Here are made-up elements, facts about them, and rows of numbers that follow some of those facts. Name the element behind each unnamed row.

Named rows:
sumor: [-15  -6  -2  -9  -6  -3  -1   0   4  -3   3 -12   2  -7  13 -13  10   3
   8   5 -11  -1 -14   5  -2  -8   3   5]
bruzok: [ -2  -3  -3  -5 -11   1  -4   3   1  -3   2   3   2   3   1   3 -10   0
  -2  14   1   0  -5  -3   2   6   4   1]
remodas: [  4   2  -8  -6  -4  -7  -2  -9  -4 -11   0 -11   1  -4  18   6  12   3
  10  -5   9   1   1   6  -5  -4  -3   1]
flidal: [ -9 -11   2  -5  -8  -4   1   4   1   6  -6   2   5  -6   6   2   2  -2
   4  -1   9  -1   1   6  -6  -3  -3  -3]
skedero: [ -4  -5  -1  -1  -7 -10   2  -5  -2   3  -3  -5   7  -4   7  -5  10  -3
   3  -1   6   0   2  10  -3  -2 -11  -2]
stegun: [  0   0   6  -6  -9   4   0  -1  -4  -6   9 -10  -3  -7  11  -1  -2   5
  -3   2  -5   8  -5  -3  -4  -1   0  10]
tigrikem: [ -4  17  13  -8 -10  -8  16   2  17 -18  -2  -3   6  -2   5  -9   5  -3
  -2   5 -12 -15 -13  12  -9 -12   3 -24]
gasin: [ -7  -6   0  -3  -7  -8  -1  -4   0   3  -2  -6   7  -5   8  -4   8  -2
   2  -2   8   2   3   9  -4  -4 -12  -2]
bitrikem: [ -1  18  11  -4 -10  -8   8   5  14 -12  -3   4   9   7   1   8   0  -6
  -3  18  -2 -12  -9  12  -1 -15   6 -25]
pletru: [-15  -6  -9  -1  -9  -7  -9   0   8   2  -1   1  11   0   3  -1  -1  -1
   3  23   0  -3  -8   5   5  -7  -2  -5]
mosi: [ -3  16   3  -4  -8 -10   7   3  15 -15  -3   0  10   9  -4  -2  -1  -3
  -5  21  -5 -13 -12  14  -1  -5   2 -29]
gobir: [-8 -9  2 -4 -8 -5  3  3  0  5 -8  4  4 -6  7  3  3 -3  6 -1  7 -3  2  5
 -4 -2 -2 -4]
klutravun: [-7 -8 -2 -1 -6 -5 -3  4  1  7 -8  4  7  2  3  6  1 -5  4  8 13  0  2  7
  0 -1 -2 -5]
plibol: [ -1  -4 -17  -7  -5 -14  -5  -7   0  -9  -7  -4   6   8   7  -1   8  -2
   8   4  12  -4  -1  11   0   2  -1  -1]
pazin: [  6  -8 -10  -4   1   8  -7   5  15   6   2   3 -10  10  -6  -2  -4 -14
   9  12 -16 -14  13  -4  24  21  14  -1]
giklim: [-3 -5 -7 -9 -8  2 -3  6  0 -4  1 -2  0  7 -3 -6 -9  2 -2 15 -4 -3 -8 -1
  5 13  6  2]
feval: [ -5  -5  -3  -1 -15  -3  -4   0   5   0   0  10   6   0  -1   1  -8  -7
  -4  14   4  -2   0  -1   2   0   1   1]

Some facts about the elements:
ω: belongs to class; η: refers to; φ: is of sort
babik: ω 584; η flidal; φ q
bagu: ω 584; η mobin; φ f
baler: ω 908; η flidu, sobovak, filar
bami: ω 908; η nini, klustage, gabrekam
banil: ω 794
beplegrel: ω 908; η bibar; φ a
bepor: ω 794; η gabrekam; φ b
beskol: ω 794; η stumon; φ o
bibar: ω 584; φ k
bigri: ω 794; φ a
bitrikem: ω 908; φ a
bobren: ω 908; φ c
boklu: ω 794; η nini, bami
brastatrum: ω 794; φ m
bratro: ω 584; η bruzok; φ a
breben: ω 794; φ h
brokoster: ω 794; η nutrok, rarar; φ i
bronir: ω 794; φ g
brugro: ω 794
bruzok: ω 584; η bratro
bukla: ω 794; φ q
buklo: ω 794; φ d
dapak: ω 794; η nutrun; φ d
daplir: ω 584; η trudris
defavu: ω 794; φ a
dizas: ω 794; η dretreplo
dizen: ω 794; η vapofle; φ j
dizulik: ω 794; η pudrul; φ p
draruk: ω 908
drastizi: ω 584
dretreplo: ω 584
dretuk: ω 584
dripen: ω 908; η draruk
drope: ω 584; φ m
drufa: ω 794; η marem; φ a
druflak: ω 584; φ n
drurok: ω 908; φ b
fatrumu: ω 794; η feval; φ r
feluk: ω 908
feval: ω 584; φ b
fezel: ω 794; φ o
fibrabril: ω 908; φ k
fibrem: ω 908; η vurim; φ b
filar: ω 908; η gutrin, sobovak; φ c
flamul: ω 908; φ d
fleplar: ω 908; φ q
flidal: ω 794; η draruk; φ e
flidu: ω 908; η rozon; φ e
flili: ω 908; φ a
flitel: ω 794; φ c
fostotur: ω 584; η dizas; φ f
fovol: ω 584; φ a
fugu: ω 794; η fostotur; φ r
gabra: ω 794; η bibar; φ m
gabrekam: ω 794; η nini; φ g
gasin: ω 794; η vapofle; φ i
gaski: ω 584; η plavik; φ i
gatram: ω 584; φ a
gevotus: ω 794; η vidruk; φ e
giklim: ω 584; φ r
gobir: ω 794; φ e
grepe: ω 794; η fleplar; φ g
gribri: ω 794; η tigrikem, bitrikem
griklim: ω 794; η marem; φ p
gripa: ω 908
grono: ω 908; φ n
gruri: ω 908; η lesa; φ c
grutru: ω 908; η vagro
gutrin: ω 584
kagrik: ω 584; φ d
katepum: ω 908; η bukla
kedri: ω 794; η dizen; φ c
kipil: ω 584; φ c
kizen: ω 584; η bigri, mobin; φ d
kladre: ω 794
klaflar: ω 908; η fugu
klami: ω 794; η tilusko; φ d
klasi: ω 794; η lesa; φ f
klugrokle: ω 794; η baler, sobovak; φ n
klustage: ω 908; φ a
klutravun: ω 794; φ b
legrom: ω 794; φ p
lesa: ω 794
lomo: ω 908; φ n
lozok: ω 584; η poklis, gribri; φ b
marem: ω 794; φ g
mikigra: ω 794; φ e
miplus: ω 584; η pletru; φ g
mobin: ω 908; φ n
mosi: ω 908; φ i
motezur: ω 584; φ p
mulus: ω 908; η giklim; φ j
nadru: ω 584; η beskol; φ p
nafen: ω 584; φ q
nebra: ω 794; φ d
nezon: ω 584; η pudrul; φ j
nini: ω 584; φ c
nofon: ω 794; φ f
nomerel: ω 794; φ i
nutrok: ω 584; η plimesker; φ b
nutrun: ω 584
pazin: ω 584; φ r
plavik: ω 794; η buklo; φ b
pletru: ω 908; φ i
plibol: ω 794; φ l
plimesker: ω 584; η flili; φ e
plodre: ω 584; η bibar, beplegrel, gabra; φ g
plozem: ω 794; φ a
poklis: ω 908; η gribri; φ c
pokor: ω 794; φ c
pudrul: ω 794; η feluk; φ b
punes: ω 794; η grepe, stestik; φ a
puzos: ω 584; φ o
rarar: ω 584; φ n
remodas: ω 794; η defavu, sobam; φ g
reri: ω 584; φ a
riflek: ω 584; η nomerel, sadis; φ b
rirar: ω 794; η klami; φ q
roskal: ω 908; φ q
rozon: ω 794; η gatram; φ q
sadis: ω 794; η mikigra
sevar: ω 584; φ g
silus: ω 794; φ n
sipigrar: ω 794; φ n
skasi: ω 584; η fovol
skedero: ω 794; η flitel; φ i
skodrok: ω 794; η plavik; φ c
skufu: ω 908
sobam: ω 794; η defavu
sobovak: ω 584; φ b
staseplo: ω 584
stegun: ω 584; η silus, mikigra; φ j
stestik: ω 908; η punes; φ h
stonin: ω 584; φ k
stumon: ω 794; η nadru; φ e
subrego: ω 584; η drope, pokor; φ d
sumor: ω 908; η bobren, klutravun; φ m
tamis: ω 794; η stonin; φ a
tibo: ω 794; φ k
tigrikem: ω 908; η trefo, grono, mosi; φ e
tilusko: ω 794; η fezel; φ a
tizuplo: ω 908; η motezur; φ l
toban: ω 908; η vagro; φ f
tovo: ω 584; φ e
traduru: ω 794; η bruzok; φ q
trefo: ω 908; φ g
tregom: ω 794; η bruzok; φ e
tribir: ω 908; φ f
trifazok: ω 908; η klaflar; φ h
troska: ω 908; η vanu; φ l
trudris: ω 584; φ b
tustiklom: ω 794; η miplus; φ h
vagro: ω 794; η zibruskom, pazin; φ g
vanu: ω 794; η kipil, puzos; φ a
vapofle: ω 794; η plozem, dizen; φ b
vebul: ω 794; η skasi; φ b
vidruk: ω 794; η gevotus; φ l
vikla: ω 794; η dripen; φ h
vudos: ω 908; φ l
vurim: ω 794; φ g
vuvek: ω 908; η bobren; φ d
zibruskom: ω 908; η drastizi
ziplor: ω 908; η pazin; φ j
zupum: ω 794; φ b

Name these rows:
No name comes twice in this set of rows, the named rows included.
[ -6  -5  -1  -2 -16  -4  -3  -3   3  -1   2   6   5  -2   2  -2  -6  -5
  -6   9   2   0   1   0  -2  -3  -3   4] : nutrok
[ -1  -1   0  -1   4   6  -5   0  14   5   8 -13 -10  -4  14   1  14  -7
  16   6 -22  -6   5  -1  18  -2  10   0] : ziplor
[-13  -8  -7  -6  -5   2 -12   7   6   1   0  -2   5   4   3   5  -7   5
   6  26   0  -2 -13   2   4  -3   6  -5] : draruk
[  5  23  -3  -9  -5  -5   2   0  12 -28   0  -4   6  11   3  12  -1   3
   5  20  -1 -12 -14  11  -1  -6  11 -25] : trefo
[ -3  -4  -7  -2   3   2  -6  -3  19   5   6 -11  -9  -6  11  -7  15 -11
  18   5 -22 -12   9   1  19  -1   6  -1] : grutru
[  2  19  18  -7   3   8  10  16   5 -12   4 -11   3   9  -2   2  -5   7
  -4  23 -16  -5 -23   8   0   6   8 -24] : grono
[-5 -6  2  1 -7 -5 -3  5 -2  8 -8 10  8  3  3 18 -2 -6  4  9 16  0  4  6
  1 -6  1 -6] : defavu
[  6  10   7  -2 -10  -6   9  -7 -40  17   1 -21  -2 -10   7  -8   4   5
  19  -5 -16   0  -8   1   0   9   8  -5] : klugrokle
[ -2  15  11 -12  -4   3  13  10  14 -19   1  -8   2   0   2  -7  -2   7
   2  11 -16 -12 -18   8  -5   2   8 -25] : poklis
[ -5  -7  -3  -9 -10   3   0   8   2  -2  -1   5   1   6   0  -2  -9  -1
   0  12   0  -3  -6  -2   2   7  10   4] : drope

The same elements again, as new rows of numbers:
Some elements and their rows:
sobam: [ -2   3  -4   5   3   0  -4  -2  -4   6  -2  -4   4  -2   3  -2   7  -2
   2  -2   4   0  -3   2   1   1 -10  -6   0   3  17  -2]
remodas: [ -3   8  -3   9   3  -5  -6  -6  -8   1   0  -5   3 -11   1   6   4 -13
   3  -5   1   1  -4   6   0  -3 -10 -15  -3   9  19   1]
gaski: [-11   3 -12  -7   5  -3  -8  -3   3   1  -7   9  -5  -2  14  -4  -1   7
  -1  -3   2   2   6  -2   7   6  -2   5   7   0   2  -7]
gabrekam: [ 11  34 -11   3  14 -13  -1  16 -17  -9   7   3  -9 -14  -4 -12   1 -19
  -4 -32  16 -10  -9 -10  15   3 -11 -26  20 -24  15  -8]
subrego: [ -9   4 -10   1   2   3  -3   4   1   4   2   9  -3  -4   4   3   1   4
 -13   0  -2   0   7   7   4   6  -1   8  11  -4   5  -3]
nafen: [  8   4  10  -1   1   1  -3  -6  14  -9  -6  12  -5   9  -5  -2 -12   1
   8   0   2  -5   0  -3  -4  -8  17   9 -10   4  -9  11]
nezon: [-6 10 -7  2  3  1 -7 -9  2 -3 -5 14 -1  0  3 -3 -4  2  6 -1  7 -2  7  9
  4  4  3 -1 -1  3 11  3]
klutravun: [  4  -6  13   2   3  -2   3   3   0   2  -1 -10  -2  -2 -11   5   1  -3
   2   6  -5  -3  -7  -2   1  -5   0   6  -5  -3   1   3]
banil: [ 5 -7 11  1  4 -5  1  1  0  2 -2 -8 -4 -1 -6  6  2 -5  1  1 -7 -1 -9 -7
  0 -6 -1  3 -4  1  0  3]
gasin: [  5 -10  -4  -1   3  -4 -17   4   6  -6  -6  -9   3   2  10  -8  10   1
  -1   5  -3   6   9 -12  13  15 -19  -8  -7 -13   7  -7]
tibo: [  2 -12   8   1   3  -5   3   5  -2   8   2  -9  -5  -2  -5   9   6  -4
 -10   0 -12  -1  -9  -8   0  -5  -3   7   4  -1  -1   1]
mulus: [ -2   4  -7   2  -5   2   3 -12  -8  -5   1   6   4   1  -2  -6  -2  -1
  12   1  10   2   7   9  -1   6   3 -18  -6   5   0   1]
giklim: [ -7  -2   5  -4   5  -7  -1   7   3  -4   1  -1 -10 -11  -5  13 -10  -2
  -8   8  -9  -3   4   3   6  -2   7  15   4  -7 -13  -3]
vuvek: [ -7  -1 -13   1  -7   4   6   0 -11   3   8   2   3  -2   0   0   4   2
  -6   1   2   3   8  10  -1   7  -3  -9   7  -1  -4  -6]
tigrikem: [ -3   1 -12  -5  -6   1   2  -5  -5  -1  -2   2   4   5   9 -11   0   5
   8  -2   9   3   5   1  -4   4   0 -11  -2   7  -9  -7]
bigri: [ 12  -1  11   3  -3   6   4  17  12   4   5 -12   5   6  -6   0   0   1
  -8   2  -3  -2 -10  -4 -10 -12   1  14  -2  -2  -9   2]
drufa: [ 6  9 -3  6 -4 11  0 15  7  7  5 -8 13  5  4 -7  6  4 -6 -1  7  0 -4  4
 -7 -4 -8  5  2 -2  9 -2]

Rows to name:
No name comes twice in this set of rows, the named rows included.
[ 15  -1  17   3   1   1  -1  -4   8  -3  -5  -4   2   9  -8  -5  -3  -2
  15   1   4  -4 -10  -7  -6 -10   7   2 -15   6   1  11] : bukla
[ -5   7 -10  -6   3   0  -8  -2   8  -1  -7  10  -1   3  13  -7  -3   7
   1  -4   6   1   6  -1   2   3   1   6   4   2   1  -5] : plimesker
[  2 -12  11  -7   6  -9  -1   1   1   2  -7 -11  -6   0   1   1   2   0
   4   1  -7   0  -9 -16   3  -3  -2   7  -2  -1  -6  -2] : nomerel
[ -4   4  -7   7   3  -1  -4  -3  -5  10  -3  -5   4  -2   3  -2   8  -2
   3  -1   6  -1  -4   5   0  -1 -11  -5   0   8  19  -4] : gribri
[ -9  13  -9   6   3  -5  -8  -8  -2  -5  -1  10  -4 -12   3   8  -6 -10
  -3  -6  -1   1   6  10   2  -1   0  -7   2   8   9   1] : miplus
[-3 -2  5  1  4 -3  0  1  5 -1 -2  5 -9 -2 -8  8 -8  0 -4  6 -5 -5  3  4
  1 -5 11 14  0  0 -9  3] : sobovak
[ -5   1  -8   6   2   3  -1   5  -6  12   2  -6   5  -2   2   0  11   1
  -6   0   2   0  -2   5   3   4 -13   0   7  -1  18  -5] : klami
[ -4  -5   3  -1   3  -2   1   5   5   1   2   5 -10  -2  -5  10  -5   1
 -15   2 -11  -2   2   0   2  -2   8  17   8  -5 -11   2] : kagrik
[  8  27 -19  -6   5  -6   8  14 -19 -11  11  12  -8  -4  -3 -21  -1  -7
  -4 -27  20  -8   2  -7  13  11  -2 -25  23 -26  -6 -13] : bami
[ 16  -5  11   5  -4   6  -1  19  15  -1   5 -14   6   7  -6  -1   2   0
 -11   5  -6  -1  -4  -6  -6  -8  -1  12  -6  -8 -11   2] : plozem
[  2  14  -5   2   0   6  -8  -8  10  -5  -6  16   2   7   5 -10  -7   4
  10  -3  12  -3   6   7  -2   0   7   0  -6   6   8   6] : babik
[ -3  -1  -4   5   1   3   0   6  -5  10   3  -5   4  -3   1   1  10   1
  -7   1   0   0  -3   3   2   3 -12   0   7  -4  16  -4] : dapak
[ -9   6  -6   3   5  -2  -2   5  -7   8   0 -13   5 -11   2   2   6  -2
   0   6   5  -1  -1   9   6   4 -15  -2   4  -2  17  -9] : fugu
[  1  -6   4  -2  -5  -1   9  -2  -6  -5   5  -2  -2  -1 -11   4  -6  -2
   2   6  -2  -1   3   4  -3  -1   9  -4  -4  -1 -18   1] : drurok

Now the same elements, written a new way:
Named rows:
bepor: [  1  -2  -7  -3   1 -14  -3   4  -4  -4   1   2   0  -6   9   5   4  -7
  24   5 -10 -14 -12   6   2 -13   1   6]
gabrekam: [ -1  -3  -6  -9   2  -8 -10   5 -11  -3  -2  20 -11  -9   8   5   9 -11
  26  11 -19 -17  13   3  18 -19   4  -7]
gaski: [ -9   1  -6 -15  -3 -11  -2   0 -12  -4  -1  13  -2  -8   3   5  -3  -8
  15   3  10 -17  -2   6   1  -8  -6   6]
gripa: [ -7   0  -8   1  -3  -5   0  -1  -8  -5   0   6   1  -6  10   5  -7  -8
  10   8  19 -14   2   8   5   1   5  -9]
motezur: [ -5   3  -6  -8  -2  -4   3   3 -11  -2   5   8  -2  -8  -1   1  -9  -9
  14   3  14 -21  -8   7  -4  -7  -1  -4]
gutrin: [ -4   0  -7  -9  -2  -8   3  -4  -7  -4   2   3   5  -2  18   3  -8 -11
  15   9   8 -17 -10  12   1  -6  -5   0]
tustiklom: [ -7  -2  -4  -5  -9  -9  -3  -1  -9  -7  -5   4   1 -11  13   8  -1  -3
  15  10  11 -13   1   9  16 -11  -5 -10]
tigrikem: [ -7  -1  -6   0  -2 -13  -2   2  -7  -5   0   7   1  -7   7   5  -4  -6
  13   2  21 -11  -2   4   2   0   4   5]
remodas: [ -7  -4 -10 -10  -5  -6   0  -1  -9  -4  -5   1   3  -9  10   6  -1  -8
  18   7  -5 -16 -14  11   1 -18  -4  -3]
fibrem: [ -5  -3  -8   3   0 -14   1  -1  -5  -4   0  -5   3  -6  10   5  -3 -10
  17   3   6 -14 -15   8  -7  -6   5   7]
dapak: [-12  -3 -10 -13  -8   0  -2  -4 -13  -6  -9  13   1  -8  11   7  -1  -5
  12  13   3 -14   6  11  15 -14  -6 -15]
pletru: [ -9  -1 -10  -4  -2   1   1   1 -10  -4   1  11   0  -8   5   2  -8  -9
  10   6  16 -15  -1   7   0  -4   6  -6]
sipigrar: [ -4   1 -16  -7  -1  -3   3   2  -6  -3   2   5   6  -2   4   2  -4  -4
  15   7  -3 -15 -17  11  -9  -6   0  -2]
toban: [ -6  -4  -7   1  -2 -15  -2  -5  -5  -6  -5  -2   4  -4  17   9   0 -10
  17   7   5 -11  -6  10   1  -4   1   6]
draruk: [ -7  -1  -7   1  -3  -5   0  -1  -8  -5  -1   6   1  -7  10   5  -6  -8
  11   8  18 -14   2   8   5   0   4  -8]
gasin: [ -7  -5 -16 -10  -7 -11   9  -1 -12  -8  -7   7   4  -7  11   6  -2  -3
  11  -2  -6 -14 -33   6   5  -7  -6   5]
riflek: [ -2   1  -5  -6  -1 -18   1  -1  -6  -4   2  -2   2  -5   9   6  -4 -10
  19   3   6 -17 -16   8  -6  -7  -4  11]

Name these rows:
No name comes twice in this set of rows, the named rows included.
[ -2  -1  -6  -6  -1 -10  -7   4  -8  -5  -2  15  -6  -7  10   6   5  -6
  21  10  -6 -13   8   5  15 -11   2  -4] : boklu
[ -5  -3 -20  -4 -10 -21  15  -7 -12 -14 -13   4   5  -1  19  12   0   1
   5  -3  -8 -12 -40   5  15   8 -10   6] : dizen
[ -5   1  -9  -5  -4   0   2   6 -10  -2   3   6   0 -11  -4   1  -6  -3
  14   3   9 -18 -11   7  -2  -9   2 -10] : legrom
[ -7   2  -3 -10  -2 -13  -2   2 -12  -3  -1   8  -5 -11  -4   5  -2  -8
  18  -1   9 -19  -7   4  -4 -10  -4   7] : nadru
[ -6  -2  -8 -11  -2  -4   3  -5 -10  -4   1   3   3  -5  15   3  -8 -14
  15   9   2 -19 -11  13  -1 -12  -5  -4] : sevar
[-17  -6  -5 -17 -13   0  -9  -5  -3  -2  -7   0  17 -12   7   9  -2   1
  22   6  32  -9  -7  20 -13  -8 -12  11] : gabra
[-19  -1  -3  -6 -10  -3 -10  -5  -5  -1  -8   0   9 -14  -6  11  -3  -2
  18   3  43 -13   3  14 -18   2  -4   8] : beplegrel
[ -9   4  -2  -9  -7  -7  -5  -2  -4  -3   2   4   8  -6   4   7  -8  -1
  17   6  41 -14   1  13  -8   8  -8   5] : bibar
[-15  -3  -3 -16  -8  -5  -5  -8  -8  -1  -5  -5   9 -12   2   9  -4  -9
  22   5  22 -18  -9  17 -17 -12 -12   8] : plodre
[ -5  -5 -12  -9  -8 -17   6  -4  -7 -11  -7   6   8  -3  25   9  -1  -1
  11   3   5  -8 -23   8  17  -1  -9   7] : kedri

